Small tables with named rows and columns. After each table, cells are looked up by row and column.

rut
|  | gir | sida | lub | bek | siz | bivol | sabelu |
|---|---|---|---|---|---|---|---|
| pizo | -33.45 | -16.94 | -27.00 | -42.40 | -8.42 | -38.15 | -22.60 |
| folu | -32.44 | -37.29 | -33.95 | -6.75 | -19.79 | 3.02 | -24.59 |
| vemapi | -35.43 | -83.70 | 45.73 | -37.09 | -46.72 | -18.87 | 71.53 |
| gides | -27.11 | -1.86 | 23.55 | -4.74 | -28.38 | -19.19 | -29.59 |
| porofo | -21.65 | -16.94 | -14.50 | -14.41 | -19.79 | -18.87 | -24.59 |
| bubila | 23.94 | -16.94 | 14.64 | -19.04 | -19.79 | -25.44 | -42.77 |
| birabu | -27.11 | -14.95 | -14.50 | -23.46 | -15.35 | -50.65 | -24.59 |
| labap | -13.96 | 5.16 | 25.73 | -14.41 | -19.89 | -36.12 | -27.45 |
| parogak | -42.18 | -34.93 | -38.87 | -14.41 | 9.86 | -4.01 | -24.59 |
| zik | -27.11 | 43.26 | 7.18 | -15.69 | -26.75 | 10.29 | -20.72 |
| giv | -43.65 | -30.20 | -14.50 | -14.41 | -19.79 | 14.94 | -35.21 |
| timifun | -14.57 | -16.94 | -62.86 | -14.41 | -26.64 | -25.42 | 8.80 |
| pufuz | 40.60 | -29.80 | -14.50 | -62.71 | -19.79 | -5.20 | -27.32 |

birabu, sabelu: -24.59
pizo, lub: -27.00
parogak, bivol: -4.01
pizo, sida: -16.94
gides, siz: -28.38
bubila, gir: 23.94
vemapi, siz: -46.72
birabu, bek: -23.46
porofo, lub: -14.50
birabu, lub: -14.50
pizo, bek: -42.40
labap, siz: -19.89
gides, lub: 23.55
labap, bivol: -36.12
timifun, gir: -14.57
bubila, sabelu: -42.77
vemapi, lub: 45.73
parogak, sabelu: -24.59
Row with the largest lub: vemapi

mizuf:
         bod  nol  koz  vitof
disepo   110  123   97    151
rumima   170  184   59    194
reredu    44   87  164    199
fazelu    39  119  132    175
zuze      79  112   79    187
totalal   93  156   73    167
bipor    102   89  149    140
nata     181  177  154     75
makuzo   170  203  117    200
nunipab  144  218  122    170
levun    101  152  159    174

What is the koz of levun in mizuf?
159
What is the nol of zuze in mizuf?
112
What is the bod of zuze in mizuf?
79
What is the nol of totalal in mizuf?
156
What is the koz of totalal in mizuf?
73
What is the nol of disepo in mizuf?
123
What is the bod of fazelu in mizuf?
39
What is the vitof of bipor in mizuf?
140
What is the vitof of levun in mizuf?
174
What is the vitof of zuze in mizuf?
187
What is the bod of disepo in mizuf?
110
What is the koz of makuzo in mizuf?
117
What is the koz of nunipab in mizuf?
122
What is the nol of nunipab in mizuf?
218
What is the bod of rumima in mizuf?
170
Which row has the largest vitof? makuzo

sebav.csv
,falisum,temef,gazavov,veledo,luzose,poko,metom,gefas,nosare,biz
gopebuf,-0.52,-0.17,-0.81,0.06,-0.57,0.29,0.83,0.24,-0.40,-0.50
revap,0.41,0.63,0.28,0.25,0.47,-0.42,-0.11,0.46,0.03,0.50
ros,-0.12,-0.02,-0.34,0.00,0.19,0.00,0.30,0.07,-0.27,0.08
kalegu,0.07,0.21,0.15,0.25,-0.04,0.14,0.26,0.29,0.51,-0.30
bilobif,0.01,0.15,-0.56,0.04,-0.17,-0.12,0.17,0.44,0.23,-0.72
kora,-0.16,0.20,-0.20,0.46,-0.18,0.01,0.67,-0.09,0.00,-0.25
vin,0.27,0.43,0.13,0.33,0.18,-0.21,0.19,0.25,0.08,0.18
pofa,0.25,0.05,0.20,0.22,-0.13,0.27,0.53,0.22,-0.19,0.47
das,-0.20,0.20,-0.14,0.11,0.18,0.62,0.00,-0.05,0.00,0.15
luzos,-0.20,0.32,-0.91,-0.28,0.06,0.00,-0.24,0.75,-0.43,-0.16
pas,-0.16,0.26,-0.29,0.10,0.04,0.01,0.24,0.37,-0.21,0.05

What is the gazavov of vin in sebav? 0.13
What is the veledo of ros in sebav? 0.00
What is the poko of ros in sebav? 0.00
What is the gazavov of pofa in sebav? 0.20
What is the gazavov of das in sebav? -0.14
What is the poko of gopebuf in sebav? 0.29
What is the nosare of das in sebav? 0.00
What is the luzose of revap in sebav? 0.47
What is the metom of das in sebav? 0.00
What is the metom of gopebuf in sebav? 0.83
What is the gefas of pas in sebav? 0.37
What is the veledo of das in sebav? 0.11
What is the gefas of kalegu in sebav? 0.29
What is the gefas of kora in sebav? -0.09
What is the gefas of ros in sebav? 0.07

tane:
	zof	rad	numi	ganuz	mavoza
zevasez	83.444	69.161	66.398	51.087	64.858
mize	65.468	13.813	53.832	57.541	36.220
ner	29.053	16.857	36.022	21.025	16.354
nibigub	50.307	59.049	80.941	92.291	15.029
gizu	21.214	57.724	26.036	14.741	76.050
mipi	47.797	75.933	94.502	74.844	27.316

What is the zof of mipi in tane? 47.797
What is the rad of gizu in tane? 57.724
What is the ganuz of ner in tane? 21.025
What is the numi of gizu in tane? 26.036
What is the zof of mize in tane? 65.468
What is the zof of gizu in tane? 21.214
What is the mavoza of gizu in tane? 76.050
What is the numi of ner in tane? 36.022
What is the rad of nibigub in tane? 59.049
What is the mavoza of zevasez in tane? 64.858
What is the rad of mize in tane? 13.813
What is the mavoza of nibigub in tane? 15.029
What is the zof of ner in tane? 29.053

nenovo =
        rut  tas  mol
tevip   130   95  138
tul      91  114   13
vukovu  107   64   60
zavizo   62  175  104
ruk     100  160  159
rit     147   30   45
por      64  194  124
kap     122   74  139
lal      84  168   68
pafese   81  186  151

zavizo, mol -> 104
por, tas -> 194
tul, mol -> 13
ruk, tas -> 160
lal, mol -> 68
zavizo, tas -> 175
lal, rut -> 84
pafese, rut -> 81
por, rut -> 64
pafese, mol -> 151

numezu.csv
,mabeta,pap,bil,donub
letid,74.0,-8.5,21.4,-15.0
tevi,83.4,-18.8,37.5,-71.7
menezuk,85.8,-78.1,-13.0,-15.0
fof,-54.6,-28.8,-13.5,-53.4
vap,94.0,-42.9,-13.0,-15.0

What is the donub of fof in numezu?
-53.4
What is the pap of vap in numezu?
-42.9
What is the pap of fof in numezu?
-28.8
What is the mabeta of letid in numezu?
74.0
What is the donub of tevi in numezu?
-71.7
What is the mabeta of fof in numezu?
-54.6
What is the bil of tevi in numezu?
37.5
What is the donub of menezuk in numezu?
-15.0
What is the pap of menezuk in numezu?
-78.1
What is the donub of vap in numezu?
-15.0

nules =
|  | zusuz | zadanil | patuka | rolud | duvi | mogalup | zoto | pib | gesukup |
|---|---|---|---|---|---|---|---|---|---|
| vasude | 169 | 128 | 176 | 203 | 137 | 147 | 155 | 155 | 225 |
| gov | 190 | 133 | 156 | 134 | 120 | 190 | 140 | 216 | 16 |
| zoru | 71 | 137 | 201 | 196 | 148 | 142 | 154 | 48 | 220 |

vasude, patuka -> 176
vasude, gesukup -> 225
gov, zoto -> 140
zoru, zoto -> 154
zoru, gesukup -> 220
zoru, mogalup -> 142
gov, pib -> 216
vasude, zoto -> 155
gov, patuka -> 156
vasude, zadanil -> 128
gov, gesukup -> 16
vasude, rolud -> 203
gov, mogalup -> 190
vasude, duvi -> 137
vasude, pib -> 155
gov, duvi -> 120
zoru, pib -> 48
gov, zusuz -> 190
vasude, mogalup -> 147
zoru, patuka -> 201
Which row has the largest rolud? vasude

